Below is a small trained network, with its code and all its weights. Each question gives an input and a target symbol and asks what happens when units are switched off, that is, made to give their printed mean instead of their output.

import numpy as np


def w(rows, s, z=0):
    codes = np.array(rows[::2]) - 128.0
    scale = np.full(codes.shape[1], s)
    scale[-1] = z or s
    return codes * scale


def norm(h):
    return h / np.sqrt((h * h).mean(-1, keepdims=True) + 1e-5)


def f(y):
    return y / 2 * (1 + np.tanh(0.7978845608 * (y + 0.044715 * y**3)))


def softmax(a):
    e = np.exp(a - a.max(-1, keepdims=True))
    return e / e.sum(-1, keepdims=True)


def log_softmax(a):
    a = a - a.max(-1, keepdims=True)
    return a - np.log(np.exp(a).sum(-1, keepdims=True))


def net(x, mask):
    ids = ['ΓΘΣβδεζλξτω'.index(c) for c in x.split()]
    T = len(ids)
    res = E[ids] + P[:T]
    r = norm(res)
    for j in range(3):
        rows = slice(4 * j, 4 * j + 4)
        q, k, v = (r @ M[0][rows].T for M in (Q, K, V))
        z = softmax(np.where(np.tri(T) > 0, q @ k.T / 4**0.5, -1e9)) @ v
        o = O[0][rows]
        res = res + np.where(mask[j], z, o[:, -1]) @ o[:, :-1]
    y = f(norm(res) @ A[0][:, :-1].T + A[0][:, -1])
    res = res + np.where(mask[3:19], y, B[0][:, -1]) @ B[0][:, :-1]
    return log_softmax(norm(res)[-1] @ U[:, :-1].T + U[:, -1])


Q, K, V, O, A, B = {}, {}, {}, {}, {}, {}
E = w([
[80,92,174],'Γ',
[127,145,3],'Θ',
[83,45,234],'Σ',
[115,60,226],'β',
[99,145,172],'δ',
[115,120,144],'ε',
[193,176,104],'ζ',
[149,141,77],'λ',
[28,165,121],'ξ',
[90,182,206],'τ',
[176,138,135],'ω',
],0.021)
P = w([
[147,77,120],'0',
[131,198,2],'1',
[119,129,141],'2',
[125,204,5],'3',
[121,217,134],'4',
[114,199,9],'5',
],0.0073)
Q[0] = w([
[83,80,69],'head 0',
[89,160,75],'head 0',
[116,101,180],'head 0',
[143,3,170],'head 0',
[102,111,180],'head 1',
[65,108,133],'head 1',
[169,108,200],'head 1',
[91,166,113],'head 1',
[131,104,156],'head 2',
[148,126,89],'head 2',
[147,97,174],'head 2',
[94,129,151],'head 2',
],0.018)
K[0] = w([
[67,118,7],'head 0',
[82,155,139],'head 0',
[79,101,166],'head 0',
[174,61,181],'head 0',
[113,122,214],'head 1',
[66,110,149],'head 1',
[182,133,151],'head 1',
[103,134,149],'head 1',
[181,112,115],'head 2',
[182,138,81],'head 2',
[155,140,167],'head 2',
[106,93,173],'head 2',
],0.017)
V[0] = w([
[111,200,145],'head 0',
[129,216,195],'head 0',
[143,188,115],'head 0',
[46,102,105],'head 0',
[157,73,126],'head 1',
[127,145,178],'head 1',
[109,74,147],'head 1',
[163,168,75],'head 1',
[130,187,131],'head 2',
[254,64,138],'head 2',
[96,120,145],'head 2',
[147,67,197],'head 2',
],0.011)
O[0] = w([
[101,23,156,175],'head 0',
[114,206,133,156],'head 0',
[97,78,155,141],'head 0',
[143,125,20,204],'head 0',
[116,1,123,88],'head 1',
[225,87,95,140],'head 1',
[129,112,110,143],'head 1',
[178,132,163,88],'head 1',
[105,160,118,127],'head 2',
[132,176,96,2],'head 2',
[186,117,147,163],'head 2',
[141,110,195,120],'head 2',
],0.0061,0.0074)
A[0] = w([
[90,118,105,34],'neuron 0',
[143,136,187,81],'neuron 1',
[76,162,193,206],'neuron 2',
[9,149,115,123],'neuron 3',
[221,185,88,251],'neuron 4',
[229,48,114,40],'neuron 5',
[148,59,179,140],'neuron 6',
[174,139,172,182],'neuron 7',
[89,78,123,137],'neuron 8',
[159,84,114,116],'neuron 9',
[182,81,154,26],'neuron 10',
[221,104,119,72],'neuron 11',
[127,224,116,128],'neuron 12',
[132,25,101,165],'neuron 13',
[28,117,108,116],'neuron 14',
[157,131,37,223],'neuron 15',
],0.014,0.0025)
B[0] = w([
[118,170,146,147],'neuron 0',
[118,186,67,139],'neuron 1',
[169,99,46,196],'neuron 2',
[155,103,124,255],'neuron 3',
[91,134,255,150],'neuron 4',
[111,173,90,169],'neuron 5',
[149,146,122,171],'neuron 6',
[59,135,168,138],'neuron 7',
[167,126,183,164],'neuron 8',
[134,108,95,140],'neuron 9',
[145,135,130,145],'neuron 10',
[163,186,151,143],'neuron 11',
[136,99,137,175],'neuron 12',
[184,134,159,183],'neuron 13',
[153,84,146,224],'neuron 14',
[68,149,150,194],'neuron 15',
],0.0089,0.0095)
U = w([
[182,87,88,35],'Γ',
[29,137,50,55],'Θ',
[132,89,150,224],'Σ',
[178,104,158,26],'β',
[153,182,5,28],'δ',
[210,179,81,220],'ε',
[86,144,176,79],'ζ',
[59,138,128,254],'λ',
[61,45,133,170],'ξ',
[73,222,57,91],'τ',
[99,166,157,145],'ω',
],0.017,0.0039)

Each question gives the input, a string of symbols that net reads in full, and the target symbol t.
The units are the heads (4 rows each of Q, K, V and O) and the neurons (one row each of A and B). Each row of codes is followed by its name. A weight is (code - 128) times the scale printed after its matrix; where a second scale follows, it is the last column's (O, A, B and U).
mask holds one flag per unit, heads first, then neurons. A switched-off unit (its flag False) gives its mean, the last column of its rows in O or B, instead of its output. The means were averaged over made-up inputs and are rounded, as every weight is.
A unit's drop is (log p(t) with every unit on - log p(t) with that unit switched off) / (log p(t) with every unit on - log p(t) with every unit switched off).
The circuit of an input: a set's keep is (log p(t) with only the set's units on - log p(t) with every unit switched off) / (log p(t) with every unit on - log p(t) with every unit switched off). Starting from the 12 units with the biggest drops (on a tie, the unit counted first), units are removed one at a time, each time the one whose removal leaves the highest keep (on an exact tie, the one counted first), for as long as the keep stays at least 0.8.
units of the circuit, in order: the units of the circuit, biggest drop first
unit that matters most: the unit with the biggest drop
top k neurons: the k neurons with the biggest drops, biggest first
heads that matter: for each layer, one digit per head in row order, 1 if its drop is at least 0.15 and else 0, layers parted by /
drop when u is switched off: that unit's drop, to one decimal
input ε ε λ, target λ: heads that matter -> 000
input Θ ε ξ, target ξ: units of the circuit, in order -> neuron 14; neuron 3
input ε δ τ ε, target ξ: unit that matters most -> head 0
input τ δ ε Θ Γ, target Γ: units of the circuit, in order -> neuron 2; head 0
input ξ ω ω ε δ β, target ε: heads that matter -> 110
input δ δ λ τ, target δ: units of the circuit, in order -> neuron 2; neuron 8
input ε ε δ β ε, target δ: heads that matter -> 001
input ξ Θ ε, target ε: heads that matter -> 111
input ξ δ τ, target τ: top 3 neurons -> neuron 1; neuron 2; neuron 4
input τ τ ε δ ε, target δ: top 2 neurons -> neuron 2; neuron 1
input ε τ ξ β τ β, target ε: heads that matter -> 100
input ε ω ε δ Γ, target Γ: heads that matter -> 110
input ζ ε δ, target δ: heads that matter -> 000
input ζ ε ε, target ε: heads that matter -> 111
input δ Θ ξ τ ε τ, target δ: top 2 neurons -> neuron 2; neuron 15
input ε ξ δ, target δ: drop when neuron 2 is switched off -> 0.4
input ε τ Θ, target Θ: drop when neuron 2 is switched off -> 0.0
input ω ε λ, target λ: drop when neuron 0 is switched off -> 0.0
input δ ξ λ τ Θ, target Θ: drop when neuron 13 is switched off -> 0.1
